Below are the code and all the weights of a small trained network. Each question names an input and a class and asks about switching units off, where a switched-off unit gives its printed mean instead of its output.

import numpy as np


def w(rows, s, z=0):
    codes = np.array(rows[::2]) - 128.0
    scale = np.full(codes.shape[1], s)
    scale[-1] = z or s
    return codes * scale


def norm(h):
    return h / np.sqrt((h * h).mean(-1, keepdims=True) + 1e-5)


def f(y):
    return y / 2 * (1 + np.tanh(0.7978845608 * (y + 0.044715 * y**3)))


def log_softmax(a):
    a = a - a.max(-1, keepdims=True)
    return a - np.log(np.exp(a).sum(-1, keepdims=True))


def net(x, mask):
    res = np.array(x, float).reshape(1, 8) / 4 @ E
    u = 0
    for l in range(4):
        y = f(norm(res) @ A[l][:, :-1].T + A[l][:, -1])
        res = res + np.where(mask[u : u + 5], y, B[l][:, -1]) @ B[l][:, :-1]
        u += 5
    return log_softmax(norm(res)[-1] @ U[:, :-1].T + U[:, -1])


A, B = {}, {}
E = w([
[129,129,137],'x0',
[3,210,133],'x1',
[129,127,104],'x2',
[133,128,121],'x3',
[129,126,126],'x4',
[130,127,125],'x5',
[126,128,135],'x6',
[214,213,121],'x7',
],0.0051)
A[0] = w([
[188,182,160,124],'0.n0',
[255,39,113,107],'0.n1',
[194,54,152,3],'0.n2',
[169,55,100,138],'0.n3',
[227,255,240,99],'0.n4',
],0.006,0.0029)
B[0] = w([
[74,83,55,167],'0.n0',
[124,229,147,251],'0.n1',
[140,144,142,140],'0.n2',
[94,147,174,173],'0.n3',
[125,111,2,238],'0.n4',
],0.0078,0.0032)
A[1] = w([
[156,205,143,181],'1.n0',
[69,107,164,250],'1.n1',
[116,161,127,63],'1.n2',
[166,254,200,29],'1.n3',
[87,60,187,19],'1.n4',
],0.0077,0.0018)
B[1] = w([
[12,119,60,233],'1.n0',
[167,180,2,250],'1.n1',
[201,81,112,131],'1.n2',
[87,87,159,225],'1.n3',
[62,86,96,180],'1.n4',
],0.0071,0.0022)
A[2] = w([
[167,141,2,187],'2.n0',
[176,138,244,212],'2.n1',
[84,146,223,108],'2.n2',
[47,242,86,166],'2.n3',
[254,149,211,254],'2.n4',
],0.0083,0.0024)
B[2] = w([
[117,58,216,241],'2.n0',
[145,193,183,130],'2.n1',
[197,85,153,135],'2.n2',
[221,132,183,255],'2.n3',
[97,255,117,134],'2.n4',
],0.0069,0.0078)
A[3] = w([
[58,102,77,255],'3.n0',
[187,172,107,188],'3.n1',
[129,135,132,102],'3.n2',
[174,130,12,136],'3.n3',
[149,119,207,164],'3.n4',
],0.011,0.0013)
B[3] = w([
[223,122,96,167],'3.n0',
[78,111,58,183],'3.n1',
[142,112,78,126],'3.n2',
[3,7,89,148],'3.n3',
[178,79,153,253],'3.n4',
],0.0044,0.0047)
U = w([
[141,247,156,250],'0',
[162,73,141,206],'1',
[158,69,149,151],'2',
[116,63,12,4],'3',
[162,87,153,35],'4',
[149,83,156,11],'5',
],0.011,0.0022)

Each question gives the input, the list of numbers given to net, and the class t.
The units are the neurons (one row each of A and B). Each row of codes is followed by its name. A weight is (code - 128) times the scale printed after its matrix; where a second scale follows, it is the last column's (A, B and U).
mask holds one flag per neuron, layer by layer. A switched-off neuron (its flag False) gives its mean, the last column of its row in B, instead of its output. The means were averaged over made-up inputs and are rounded, as every weight is.
A unit's drop is (log p(t) with every unit on - log p(t) with that unit switched off) / (log p(t) with every unit on - log p(t) with every unit switched off).
The circuit of an input: a set's keep is (log p(t) with only the set's units on - log p(t) with every unit switched off) / (log p(t) with every unit on - log p(t) with every unit switched off). Starting from the 12 units with the biggest drops (on a tie, the unit counted first), units are removed one at a time, each time the one whose removal leaves the highest keep (on an exact tie, the one counted first), for as long as the keep stays at least 0.8.
circuit, biggest first: the units of the circuit, biggest drop first
k most important neurons: the k neurons with the biggest drops, biggest first
top k neurons in layer l: the k neurons of layer l with the biggest drops, biggest first
input [7,6,-6,4,7,7,-6,2], class 1: most important neuron : [2.n3]
input [-7,3,-7,3,-7,-3,-6,-8], class 3: circuit, biggest first : [2.n0, 3.n0]
input [2,-3,5,-4,4,0,5,-7], class 3: circuit, biggest first : [2.n3, 2.n0]
input [1,1,-3,6,-4,1,1,-7], class 3: top 2 neurons in layer 1 : [1.n4, 1.n1]
input [-1,-5,-8,0,0,-7,8,8], class 3: 2 most important neurons : [0.n4, 2.n3]
input [-8,-1,-1,-6,7,0,5,-8], class 3: 4 most important neurons : [2.n3, 2.n0, 1.n1, 0.n1]
input [5,-2,-5,-6,3,-1,5,-7], class 3: 3 most important neurons : [2.n3, 1.n1, 2.n0]
input [4,-3,0,2,-1,-3,4,-1], class 0: top 2 neurons in layer 2 : [2.n0, 2.n1]
input [-5,-7,-5,5,5,5,-5,6], class 0: circuit, biggest first : [2.n4, 0.n1]
input [3,3,0,-6,-2,5,-3,-8], class 3: circuit, biggest first : [2.n0, 3.n0]
input [7,-5,-2,-2,3,2,0,1], class 0: 3 most important neurons : [2.n0, 3.n3, 1.n4]
input [-8,8,4,6,0,6,1,-5], class 0: 3 most important neurons : [2.n0, 0.n4, 2.n3]
input [0,2,3,-6,5,-6,-7,8], class 3: circuit, biggest first : [0.n4, 3.n3]
input [-7,1,-6,3,-5,2,4,6], class 3: circuit, biggest first : [0.n4]
input [7,5,3,7,7,6,-2,5], class 1: 2 most important neurons : [2.n0, 0.n1]
input [-4,8,0,-1,-8,-6,-8,-8], class 0: top 2 neurons in layer 3 : [3.n4, 3.n3]
input [1,-8,-7,-5,0,5,-1,-8], class 0: top 2 neurons in layer 1 : [1.n0, 1.n3]
input [3,8,1,1,0,-4,3,-6], class 0: 3 most important neurons : [2.n0, 1.n1, 0.n4]
input [4,2,-3,1,-4,2,0,-7], class 3: 2 most important neurons : [0.n1, 1.n4]
input [5,-6,7,-2,1,2,8,8], class 3: 3 most important neurons : [0.n4, 2.n3, 0.n0]
input [2,-8,2,5,1,0,6,3], class 0: top neuron in layer 2 : [2.n4]
input [-1,-8,-3,-5,7,2,-8,5], class 0: 2 most important neurons : [2.n4, 1.n1]
input [4,-5,4,-3,0,-8,5,8], class 3: 2 most important neurons : [0.n4, 2.n3]
